Below is a small trained network, with its code and all its weights. Each question gives an input and a class and asks what happens when units are switched off, that is, made to give their printed mean instead of their output.

import numpy as np


def w(rows, s, z=0):
    codes = np.array(rows[::2]) - 128.0
    scale = np.full(codes.shape[1], s)
    scale[-1] = z or s
    return codes * scale


def norm(h):
    return h / np.sqrt((h * h).mean(-1, keepdims=True) + 1e-5)


def f(y):
    return y / 2 * (1 + np.tanh(0.7978845608 * (y + 0.044715 * y**3)))


def log_softmax(a):
    a = a - a.max(-1, keepdims=True)
    return a - np.log(np.exp(a).sum(-1, keepdims=True))


def net(x, mask):
    res = np.array(x, float).reshape(1, 8) / 4 @ E
    u = 0
    for l in range(3):
        y = f(norm(res) @ A[l][:, :-1].T + A[l][:, -1])
        res = res + np.where(mask[u : u + 3], y, B[l][:, -1]) @ B[l][:, :-1]
        u += 3
    return log_softmax(norm(res)[-1] @ U[:, :-1].T + U[:, -1])


A, B = {}, {}
E = w([
[249,80,111,100],'x0',
[157,59,156,188],'x1',
[171,194,102,220],'x2',
[186,165,78,156],'x3',
[146,205,104,118],'x4',
[140,187,131,188],'x5',
[65,122,2,118],'x6',
[157,187,147,42],'x7',
],0.0057)
A[0] = w([
[79,167,127,160,53],'0.n1',
[94,135,89,226,6],'0.n2',
[138,1,168,107,73],'0.n3',
],0.0074,0.0023)
B[0] = w([
[134,1,111,211,143],'0.n1',
[9,155,101,245,179],'0.n2',
[227,22,122,100,252],'0.n3',
],0.0056,0.0022)
A[1] = w([
[45,96,168,63,82],'1.n1',
[145,136,136,161,103],'1.n2',
[150,151,253,176,5],'1.n3',
],0.018,0.0024)
B[1] = w([
[32,213,187,27,254],'1.n1',
[72,97,68,107,153],'1.n2',
[248,178,226,215,247],'1.n3',
],0.013,0.0049)
A[2] = w([
[132,7,123,111,91],'2.n1',
[178,225,53,81,3],'2.n2',
[197,115,107,156,55],'2.n3',
],0.014,0.0019)
B[2] = w([
[100,7,198,122,195],'2.n1',
[234,86,8,88,254],'2.n2',
[56,138,163,83,217],'2.n3',
],0.011,0.0042)
U = w([
[220,114,22,93,63],'0',
[222,167,190,194,196],'1',
[45,181,154,64,167],'2',
[167,127,183,64,159],'3',
[79,137,57,199,142],'4',
[137,9,153,102,8],'5',
],0.015,0.0014)

Each question gives the input, the list of numbers given to net, and the class t.
The units are the neurons (one row each of A and B). Each row of codes is followed by its name. A weight is (code - 128) times the scale printed after its matrix; where a second scale follows, it is the last column's (A, B and U).
mask holds one flag per neuron, layer by layer. A switched-off neuron (its flag False) gives its mean, the last column of its row in B, instead of its output. The means were averaged over made-up inputs and are rounded, as every weight is.
A unit's drop is (log p(t) with every unit on - log p(t) with that unit switched off) / (log p(t) with every unit on - log p(t) with every unit switched off).
The circuit of an input: a set's keep is (log p(t) with only the set's units on - log p(t) with every unit switched off) / (log p(t) with every unit on - log p(t) with every unit switched off). Starting from all 9 units, units are removed one at a time, each time the one whose removal leaves the highest keep (on an exact tie, the one counted first), for as long as the keep stays at least 0.8.
units of the circuit, in order: the units of the circuit, biggest drop first
most important unit: the unit with the biggest drop
top k neurons: the k neurons with the biggest drops, biggest first
k most important neurons of layer l: the k neurons of layer l with the biggest drops, biggest first
drop when u is switched off: that unit's drop, to one decimal
input [2,-1,7,2,-1,2,-1,6], class 0: units of the circuit, in order -> 2.n2
input [6,-3,-3,0,-1,2,-2,-3], class 5: units of the circuit, in order -> 1.n3; 1.n1; 2.n1
input [7,0,3,8,0,-6,0,-6], class 5: units of the circuit, in order -> 2.n1; 1.n3
input [-6,-4,-8,4,8,8,-3,-4], class 1: 2 most important neurons of layer 0 -> 0.n1; 0.n2
input [-7,4,7,1,7,6,3,4], class 4: top 2 neurons -> 0.n2; 1.n3
input [-7,0,2,-5,6,7,-1,3], class 1: 2 most important neurons of layer 1 -> 1.n3; 1.n1
input [-8,-3,7,-4,-2,3,1,-2], class 4: top 2 neurons -> 1.n1; 1.n3
input [8,-8,-1,1,-6,-6,3,-2], class 5: units of the circuit, in order -> 2.n1; 1.n1
input [-6,-5,4,-3,5,1,2,3], class 0: top 2 neurons -> 2.n2; 1.n1
input [3,-2,-3,-4,5,-4,-6,2], class 1: top 4 neurons -> 1.n3; 2.n3; 1.n2; 2.n1
input [8,4,5,-5,6,-6,5,-1], class 5: units of the circuit, in order -> 2.n1; 1.n3
input [1,-2,7,-2,5,2,2,-5], class 4: units of the circuit, in order -> 0.n2; 1.n3
input [7,-5,-5,-4,-5,-7,3,2], class 2: 2 most important neurons of layer 1 -> 1.n1; 1.n3
input [-3,6,-3,2,2,2,6,2], class 4: most important unit -> 1.n1
input [1,4,2,4,7,-8,2,-7], class 4: top 3 neurons -> 0.n2; 0.n3; 2.n2
input [2,-7,-5,7,-1,5,-4,-1], class 0: top 2 neurons -> 2.n2; 1.n3
input [0,6,5,6,7,4,3,-2], class 4: top 2 neurons -> 0.n2; 1.n1
input [-8,-7,5,5,3,-8,-3,2], class 0: top 2 neurons -> 2.n2; 1.n1
input [1,2,6,0,7,4,4,-6], class 4: top 3 neurons -> 0.n2; 1.n3; 2.n2
input [6,0,1,-4,2,5,1,1], class 0: most important neuron of layer 1 -> 1.n3
input [4,-5,-8,0,-8,-4,4,8], class 2: 2 most important neurons of layer 1 -> 1.n1; 1.n3
input [-1,-2,2,-6,-3,0,-5,-2], class 1: drop when 1.n3 is switched off -> 1.6
input [3,3,-6,-2,7,4,5,0], class 0: drop when 2.n2 is switched off -> 0.3
input [-7,-2,8,-6,4,2,-1,5], class 1: drop when 1.n3 is switched off -> 0.1
